Small tables with named rows and columns. After each table, cells are looked up by row and column.

Table sut
|  | nis | tunan | liso | ninuka | papovu | pevenu | fedave | netu | lak |
|---|---|---|---|---|---|---|---|---|---|
| fot | 0.19 | 0.71 | 0.46 | 0.10 | 0.90 | 0.30 | 0.33 | 0.77 | 0.06 |
| daka | 0.17 | 0.70 | 0.50 | 0.06 | 0.87 | 0.41 | 0.21 | 0.83 | 0.11 |
| favad | 0.17 | 0.55 | 0.79 | 0.09 | 0.28 | 0.89 | 0.30 | 0.26 | 0.75 |
| gopabe | 0.17 | 0.80 | 0.03 | 0.92 | 0.05 | 0.83 | 0.05 | 0.90 | 0.04 |
| sed | 0.18 | 0.39 | 0.93 | 0.59 | 0.18 | 0.16 | 0.72 | 0.73 | 0.24 |
| tar | 0.18 | 0.78 | 0.20 | 0.48 | 0.69 | 0.14 | 0.81 | 0.06 | 0.87 |
| pevol | 0.17 | 0.43 | 0.76 | 0.70 | 0.25 | 0.02 | 0.39 | 0.87 | 0.77 |
| pipasu | 0.18 | 0.51 | 0.85 | 0.18 | 0.14 | 0.80 | 0.54 | 0.17 | 0.47 |
| lik | 0.17 | 0.71 | 0.46 | 0.10 | 0.90 | 0.29 | 0.33 | 0.76 | 0.06 |
| lig | 0.18 | 0.64 | 0.67 | 0.05 | 0.49 | 0.88 | 0.15 | 0.38 | 0.80 |
| beno | 0.18 | 0.65 | 0.66 | 0.04 | 0.52 | 0.86 | 0.11 | 0.44 | 0.76 |
| res | 0.17 | 0.75 | 0.20 | 0.55 | 0.64 | 0.07 | 0.89 | 0.11 | 0.65 |

ninuka of gopabe is 0.92
ninuka of favad is 0.09
netu of pipasu is 0.17
fedave of lig is 0.15
pevenu of lig is 0.88
papovu of favad is 0.28
lak of beno is 0.76
tunan of gopabe is 0.80
fedave of sed is 0.72
netu of favad is 0.26
lak of fot is 0.06
papovu of fot is 0.90
liso of daka is 0.50
lak of lig is 0.80
liso of sed is 0.93
papovu of pipasu is 0.14
fedave of tar is 0.81
tunan of lik is 0.71
liso of pevol is 0.76

